Below are the code and all the weights of a small trained network. Each question names an input and a class and asks about switching units off, where a switched-off unit gives its printed mean instead of its output.

import numpy as np


def w(rows, s, z=0):
    codes = np.array(rows[::2]) - 128.0
    scale = np.full(codes.shape[1], s)
    scale[-1] = z or s
    return codes * scale


def norm(h):
    return h / np.sqrt((h * h).mean(-1, keepdims=True) + 1e-5)


def f(y):
    return y / 2 * (1 + np.tanh(0.7978845608 * (y + 0.044715 * y**3)))


def log_softmax(a):
    a = a - a.max(-1, keepdims=True)
    return a - np.log(np.exp(a).sum(-1, keepdims=True))


def net(x, mask):
    res = np.array(x, float).reshape(1, 5) / 4 @ E
    u = 0
    for l in range(3):
        y = f(norm(res) @ A[l][:, :-1].T + A[l][:, -1])
        res = res + np.where(mask[u : u + 8], y, B[l][:, -1]) @ B[l][:, :-1]
        u += 8
    return log_softmax(norm(res)[-1] @ U[:, :-1].T + U[:, -1])


A, B = {}, {}
E = w([
[112,184,62,84,65,137,128,164,104,254,64],'x0',
[118,155,143,95,120,99,93,141,152,119,105],'x1',
[151,107,93,164,133,96,120,122,127,158,114],'x2',
[88,131,203,124,208,137,183,80,29,131,37],'x3',
[176,87,183,154,143,202,86,174,181,159,95],'x4',
],0.007)
A[0] = w([
[85,164,91,150,141,90,155,126,27,45,77,29],'0.n0',
[142,101,140,141,100,117,63,172,110,58,166,90],'0.n1',
[149,180,207,123,235,92,117,49,105,132,94,21],'0.n2',
[98,135,139,176,180,117,143,75,151,170,151,123],'0.n3',
[97,143,95,115,154,206,171,159,127,106,27,215],'0.n4',
[113,161,104,152,3,159,106,158,121,162,126,4],'0.n5',
[118,110,105,154,158,134,150,112,151,185,107,219],'0.n6',
[90,117,114,66,139,116,140,83,102,127,22,55],'0.n7',
],0.0068,0.0015)
B[0] = w([
[140,207,59,224,58,188,94,126,140,100,97,233],'0.n0',
[49,34,151,110,119,141,109,132,149,133,170,188],'0.n1',
[171,153,189,171,139,101,182,111,112,140,139,255],'0.n2',
[116,210,176,83,104,155,122,94,147,151,188,155],'0.n3',
[142,117,74,67,202,99,2,148,114,170,108,208],'0.n4',
[190,181,210,183,151,63,253,139,158,96,139,187],'0.n5',
[64,139,178,87,137,80,55,208,169,43,120,165],'0.n6',
[80,36,110,199,42,171,130,146,90,127,202,214],'0.n7',
],0.006,0.0048)
A[1] = w([
[103,154,100,128,77,67,223,179,100,133,80,4],'1.n0',
[113,146,127,118,101,146,136,206,99,135,112,142],'1.n1',
[129,112,115,116,103,124,144,86,86,73,204,142],'1.n2',
[135,170,103,88,126,109,157,139,111,132,185,126],'1.n3',
[168,109,189,112,160,146,92,101,73,159,80,123],'1.n4',
[130,96,2,110,115,136,127,87,162,59,158,140],'1.n5',
[231,211,163,144,76,142,121,167,130,147,119,209],'1.n6',
[52,112,159,199,119,132,188,158,149,207,60,239],'1.n7',
],0.0064,0.0014)
B[1] = w([
[187,119,195,133,70,95,177,73,118,208,221,227],'1.n0',
[97,208,74,154,199,154,83,149,110,185,142,175],'1.n1',
[173,157,76,210,134,34,94,153,146,70,104,254],'1.n2',
[178,102,97,98,109,1,107,123,101,168,181,166],'1.n3',
[143,42,149,124,134,57,185,182,133,172,102,245],'1.n4',
[89,99,188,17,167,113,77,181,93,64,126,244],'1.n5',
[80,143,121,151,252,199,190,133,170,25,159,236],'1.n6',
[120,108,112,27,184,188,100,115,160,64,70,245],'1.n7',
],0.0077,0.003)
A[2] = w([
[35,143,70,106,65,190,136,62,75,231,102,107],'2.n0',
[128,93,183,140,111,89,175,254,208,75,137,111],'2.n1',
[59,83,183,126,120,203,49,115,209,109,174,41],'2.n2',
[101,132,175,49,87,3,213,39,152,52,173,113],'2.n3',
[225,53,218,144,168,175,132,111,169,91,82,73],'2.n4',
[172,91,120,57,105,106,169,68,137,168,226,6],'2.n5',
[182,106,172,199,74,103,183,113,165,94,216,197],'2.n6',
[9,203,130,205,170,103,216,60,64,119,127,123],'2.n7',
],0.0055,0.0016)
B[2] = w([
[175,82,61,45,93,197,2,94,157,131,166,169],'2.n0',
[151,143,127,174,126,138,107,57,64,110,121,246],'2.n1',
[178,139,127,175,62,136,141,152,117,178,172,183],'2.n2',
[53,65,35,125,113,120,153,188,108,110,73,247],'2.n3',
[139,173,131,57,86,83,141,70,132,126,209,234],'2.n4',
[60,138,107,137,103,72,137,115,86,218,165,148],'2.n5',
[104,167,161,75,135,163,97,186,136,205,71,254],'2.n6',
[130,113,115,152,55,121,154,67,185,189,71,226],'2.n7',
],0.0079,0.0052)
U = w([
[68,74,80,136,123,56,78,185,89,42,127,216],'0',
[74,187,77,94,94,49,208,173,138,217,170,19],'1',
[194,129,198,164,33,148,56,130,143,119,211,7],'2',
[186,207,127,151,206,190,185,164,214,119,152,254],'3',
[89,145,148,240,73,89,206,57,121,102,36,86],'4',
[140,129,50,88,71,185,39,46,99,179,121,102],'5',
[179,89,247,77,183,83,181,43,105,117,136,121],'6',
[116,77,146,54,200,153,87,197,106,197,49,156],'7',
],0.012,0.00082)

Each question gives the input, the list of numbers given to net, and the class t.
The units are the neurons (one row each of A and B). Each row of codes is followed by its name. A weight is (code - 128) times the scale printed after its matrix; where a second scale follows, it is the last column's (A, B and U).
mask holds one flag per neuron, layer by layer. A switched-off neuron (its flag False) gives its mean, the last column of its row in B, instead of its output. The means were averaged over made-up inputs and are rounded, as every weight is.
A unit's drop is (log p(t) with every unit on - log p(t) with that unit switched off) / (log p(t) with every unit on - log p(t) with every unit switched off).
The circuit of an input: a set's keep is (log p(t) with only the set's units on - log p(t) with every unit switched off) / (log p(t) with every unit on - log p(t) with every unit switched off). Starting from the 12 units with the biggest drops (on a tie, the unit counted first), units are removed one at a time, each time the one whose removal leaves the highest keep (on an exact tie, the one counted first), for as long as the keep stays at least 0.8.
units of the circuit, in order: the units of the circuit, biggest drop first
most important unit: the unit with the biggest drop
k most important neurons: the k neurons with the biggest drops, biggest first
k most important neurons of layer l: the k neurons of layer l with the biggest drops, biggest first
drop of u: that unit's drop, to one decimal
input [1,4,-5,-4,8], class 3: most important unit	1.n6
input [1,4,-4,8,-8], class 5: 4 most important neurons of layer 0	[0.n0, 0.n5, 0.n7, 0.n4]
input [0,6,-5,1,-4], class 4: units of the circuit, in order	[0.n0, 2.n7]
input [8,0,4,-7,2], class 3: units of the circuit, in order	[1.n6, 0.n5]
input [5,-3,-1,1,-2], class 5: 4 most important neurons of layer 1	[1.n1, 1.n7, 1.n4, 1.n2]
input [1,4,-6,7,-8], class 5: units of the circuit, in order	[2.n0, 0.n0, 0.n5]
input [0,1,6,7,1], class 6: 2 most important neurons of layer 0	[0.n2, 0.n4]
input [1,2,0,-7,4], class 3: 3 most important neurons	[0.n5, 1.n6, 0.n7]
input [1,6,2,6,-5], class 5: units of the circuit, in order	[2.n0, 0.n5, 0.n0]
input [-4,0,-8,-2,0], class 0: 3 most important neurons	[2.n3, 1.n2, 0.n0]
input [0,-7,-4,-8,-1], class 0: units of the circuit, in order	[1.n5, 1.n0]
input [-3,-1,-8,-1,0], class 0: 2 most important neurons of layer 2	[2.n3, 2.n7]
input [5,-1,-8,2,0], class 5: 3 most important neurons	[0.n7, 2.n0, 0.n2]
input [-2,8,6,-8,-4], class 0: most important unit	1.n5
input [-2,-1,8,2,-8], class 4: 2 most important neurons	[0.n0, 2.n7]
input [0,-5,-2,5,4], class 6: drop of 2.n4	0.4
input [6,2,6,-2,8], class 3: drop of 1.n6	0.1
input [7,6,6,4,-4], class 5: drop of 2.n3	0.0
input [3,1,-6,-2,1], class 3: drop of 1.n6	1.2
input [0,4,-7,5,8], class 6: units of the circuit, in order	[2.n4]
input [-1,-7,-5,1,-3], class 4: 2 most important neurons	[0.n0, 2.n7]
